Below is a small trained network, with its code and all its weights. Each question gives an input and a class and asks what happens when units are switched off, that is, made to give their printed mean instead of their output.

import numpy as np


def w(rows, s, z=0):
    codes = np.array(rows[::2]) - 128.0
    scale = np.full(codes.shape[1], s)
    scale[-1] = z or s
    return codes * scale


def f(y):
    return np.maximum(y, 0)


def log_softmax(a):
    a = a - a.max(-1, keepdims=True)
    return a - np.log(np.exp(a).sum(-1, keepdims=True))


def net(x, mask):
    res = np.array(x, float).reshape(1, 7) / 4 @ E
    y = f(res @ A[0][:, :-1].T + A[0][:, -1])
    res = res + np.where(mask, y, B[0][:, -1]) @ B[0][:, :-1]
    return log_softmax(res[-1] @ U[:, :-1].T + U[:, -1])


A, B = {}, {}
E = w([
[138,116,120,124,129,126,128,129],'x0',
[141,101,142,202,120,70,194,135],'x1',
[132,128,128,128,125,133,133,131],'x2',
[34,38,164,104,80,122,174,11],'x3',
[145,125,132,120,136,125,137,118],'x4',
[72,148,59,111,202,148,218,201],'x5',
[124,116,113,128,111,133,124,156],'x6',
],0.012)
A[0] = w([
[154,173,93,47,115,172,66,102,73],'neuron 0',
[149,102,72,233,167,97,144,131,98],'neuron 1',
[218,189,108,173,140,112,85,152,88],'neuron 2',
[180,195,98,185,133,120,72,144,96],'neuron 3',
[173,141,127,210,79,85,174,114,89],'neuron 4',
[166,120,179,239,109,49,151,142,98],'neuron 5',
[223,155,209,156,2,81,33,100,2],'neuron 6',
[113,154,113,50,72,175,88,99,111],'neuron 7',
[206,202,50,178,206,159,112,165,73],'neuron 8',
[154,197,90,35,113,167,68,123,92],'neuron 9',
],0.0086,0.0033)
B[0] = w([
[169,121,208,158,162,167,87,153,187],'neuron 0',
[170,152,170,126,179,170,104,214,173],'neuron 1',
[118,91,126,182,55,83,121,61,210],'neuron 2',
[95,77,82,171,111,113,139,61,199],'neuron 3',
[121,126,180,172,173,228,39,152,173],'neuron 4',
[137,105,184,139,160,176,86,178,192],'neuron 5',
[113,227,67,2,127,95,207,141,247],'neuron 6',
[166,85,128,175,148,150,88,110,183],'neuron 7',
[97,116,120,167,101,76,176,68,233],'neuron 8',
[171,104,151,128,182,185,120,170,198],'neuron 9',
],0.0085,0.014)
U = w([
[95,1,142,155,32,74,112,28,170],'0',
[188,106,196,134,208,199,14,213,4],'1',
[124,238,51,39,177,102,196,192,207],'2',
],0.0077,0.0021)

Each question gives the input, the list of numbers given to net, and the class t.
The units are the neurons (one row each of A and B). Each row of codes is followed by its name. A weight is (code - 128) times the scale printed after its matrix; where a second scale follows, it is the last column's (A, B and U).
mask holds one flag per neuron, in row order. A switched-off neuron (its flag False) gives its mean, the last column of its row in B, instead of its output. The means were averaged over made-up inputs and are rounded, as every weight is.
A unit's drop is (log p(t) with every unit on - log p(t) with that unit switched off) / (log p(t) with every unit on - log p(t) with every unit switched off).
The circuit of an input: a set's keep is (log p(t) with only the set's units on - log p(t) with every unit switched off) / (log p(t) with every unit on - log p(t) with every unit switched off). Starting from all 10 units, units are removed one at a time, each time the one whose removal leaves the highest keep (on an exact tie, the one counted first), for as long as the keep stays at least 0.8.
units of the circuit, in order: the units of the circuit, biggest drop first
most important unit: the unit with the biggest drop
k most important neurons: the k neurons with the biggest drops, biggest first
drop of u: that unit's drop, to one decimal
input [-4,6,-3,-5,-4,-8,8], class 2: units of the circuit, in order -> (neuron 6)
input [-1,-2,8,-8,-2,6,8], class 0: units of the circuit, in order -> (neuron 8; neuron 2)
input [0,-1,2,2,-6,-5,3], class 2: units of the circuit, in order -> (neuron 6; neuron 2)
input [-5,-6,-3,3,-6,3,4], class 1: units of the circuit, in order -> (neuron 6; neuron 8)
input [-8,-1,5,-6,7,5,-7], class 0: units of the circuit, in order -> (neuron 6; neuron 8)
input [-3,7,-7,2,-8,7,6], class 1: units of the circuit, in order -> (neuron 6; neuron 1)
input [0,1,-3,-2,-6,0,-8], class 0: units of the circuit, in order -> (neuron 6; neuron 9; neuron 0)
input [4,-1,6,-4,-8,4,8], class 0: 2 most important neurons -> (neuron 6; neuron 8)
input [1,1,2,-2,6,-3,2], class 2: units of the circuit, in order -> (neuron 6; neuron 7)
input [3,1,-3,3,2,-5,6], class 2: units of the circuit, in order -> (neuron 6; neuron 2)
input [-4,6,-8,-6,4,5,-2], class 0: units of the circuit, in order -> (neuron 8; neuron 6)
input [-5,7,2,-7,1,1,2], class 0: 2 most important neurons -> (neuron 8; neuron 2)
input [-6,-2,-6,-6,-8,-5,-6], class 0: 2 most important neurons -> (neuron 2; neuron 3)
input [1,-8,0,2,-1,8,7], class 1: units of the circuit, in order -> (neuron 6)
input [-8,-4,0,-6,-4,6,3], class 0: 4 most important neurons -> (neuron 8; neuron 6; neuron 2; neuron 3)
input [3,-2,6,-7,-7,-7,7], class 0: 2 most important neurons -> (neuron 2; neuron 3)
input [-3,-6,-3,2,-1,-6,-3], class 1: 2 most important neurons -> (neuron 0; neuron 7)
input [8,6,-5,3,-7,6,2], class 1: 3 most important neurons -> (neuron 6; neuron 1; neuron 8)
input [-1,3,6,-8,3,-6,7], class 0: 3 most important neurons -> (neuron 2; neuron 3; neuron 8)
input [6,7,4,-4,3,4,-3], class 1: most important unit -> neuron 1
input [-2,-6,1,6,-3,-8,-6], class 2: 2 most important neurons -> (neuron 6; neuron 2)
input [-8,-5,-8,6,-7,-7,5], class 2: drop of neuron 2 -> 0.2
input [-2,8,5,7,-6,6,0], class 1: drop of neuron 2 -> 0.2
input [-6,4,-6,-2,2,-8,0], class 2: drop of neuron 7 -> 0.0
